Two labels a row
[ 24   0  -5  -7  -4  -6   8  -1   4  13  -7   9  13   7 -11  16   0  21
 -10   2  14 -26   3  -1  -1  13  10  -7   4  -7  -6 -10  10  -3   2 -24
   2  16  16  13  -5  17 -15  -2 -16  -2 -16  -1 -13 -12 -10 -17   0  26
   4 -14   8  -1 -19  18 -17  -1 -13  18] : G buv
[ 33 -10 -15   5  -9 -13  25  -4  11   2 -11  19  -2  11 -14 -11  16  33
 -34  10  27 -27  -2  10   8   5  21 -23  -3  12  -1 -18  13  -4  12 -29
   7   8  26  27 -29  -3   0  -9 -16   8  -8 -10 -16 -11   3 -45   7  31
 -16 -25  14  -8 -28  40 -13  -3  -7  26] : T kepen
[ -8   9  -8 -10  13  15 -18 -11 -18 -23  13   3   0 -15  -8  -7   7 -14
   2  -2  -2  12 -15   2  13 -23 -17   3 -17  24 -13  23  -5  -7   7  -3
  -2   3  -2   4   5  -4  -1  10   2   9   4  -1  -5   2  -5  14 -34 -29
  -2  21 -17   7  -1 -12  -1   1  12  30] : L buv
[ 45  12 -10 -12 -18  -9  -7  -3 -10 -18 -15  28  25   8 -15  -9 -22  20
 -10  10   5 -21   7   2  -3  29   6   7   0   5  -5 -14  -5  -6  -5 -36
  -2   9  21   9 -16  20 -19 -10 -19   6 -11  21   0 -18 -16  -8   4  38
   6  -2   4   2 -29  -6 -23   5   0  18] : G Mosi
[ 33  12 -25  -8 -32  -2  -6   0 -18 -39  -3   2  10  -1 -15 -21 -14  11
  -6  10  18  -9  18 -15   4  16   9   6  -7  23  -9   9  -2  -4 -10 -28
  -2   8  27   4  -8   8 -23  -9 -15   6   3  14  -9 -21 -18   1   6  16
   0  24  -9   1 -32  27 -20  14   5  16] : G Mosi
[ 32  -3 -15  20   3 -19  26 -10 -11 -20  -7   7  -2   1  -1 -22   4  27
 -30   6  31 -17   0  15  22   1  18  -7  -1  24   6  -5  -3   1  10  -9
   9  22  38   3 -34 -14  12  -6 -15  12  21   4  -9 -11  -6 -31  33  11
 -29  -7   8 -11 -33  27   2  22   3   9] : T buv
[ 41  10 -15  -9 -20  -4 -15  -4 -14 -23 -11  -7  16   9  -9 -10 -19   5
  -2  12  14 -17  15  -2   2  30  15  10  -4   9  -3  -6   0  -1 -19 -21
   0  13  31 -20 -11  21 -21 -15  -3   5   1  29  -1 -15 -23   3   8  30
  10  22  10   3 -24  18 -22  18   1   7] : G Mosi
[-10  15   1   0 -16  28   9   5 -18 -64   9   7 -15  -2 -11 -13  19  -2
  -1   9  10  15   6  -3   9 -37 -34  -5 -25  35 -18  13 -10 -14  10   0
   9 -13  11  23  -2 -38  -5   5  -6  18  17 -19  -3 -12  12   1   6 -26
 -14   8 -19  13  -6   4  11   6  21   6] : L kepen
[ 30  16 -17  -6 -44   1   4   1 -17 -35 -11   4  15   7   0 -13 -16  22
  -8   5  14 -10  24  -4   2  19   9   9  -3  16  -6  -6  -4  -2 -12 -23
   3   4   9  -6  -1  -2 -14 -15 -15   6   7  11  -4 -31 -18   1   8  23
  -1  19   1   2 -22  14 -12  16   8  11] : G Mosi
[ 13  19  -7 -10 -20  25  -4  -1 -31 -50  -9   3   2  -2  -9 -13  10   7
   6   8   9   3  -1  -4   0  -8 -26  12 -22  26 -15   9  -9 -10   8 -16
   2  -1  10  19  -4  -5 -10   7 -10  15  15   6   2  -7  -7  -2  17   0
  -6  12  -9  13 -18   2  -7  12  25   9] : L buv
[ 24  10  18   4 -23   3  32  -2 -32 -70  -3   7   7   0   0 -26   6  17
 -24  18  18  -3 -23  15   9 -10  -7  16 -12  21  -9  -7 -18 -10  16  -2
  18   4  37  19 -31 -25   8  -4  -7  17  39   3  17 -18   8 -16  31   9
 -21 -27 -10  -4 -31   2   4  27  45   3] : U buv
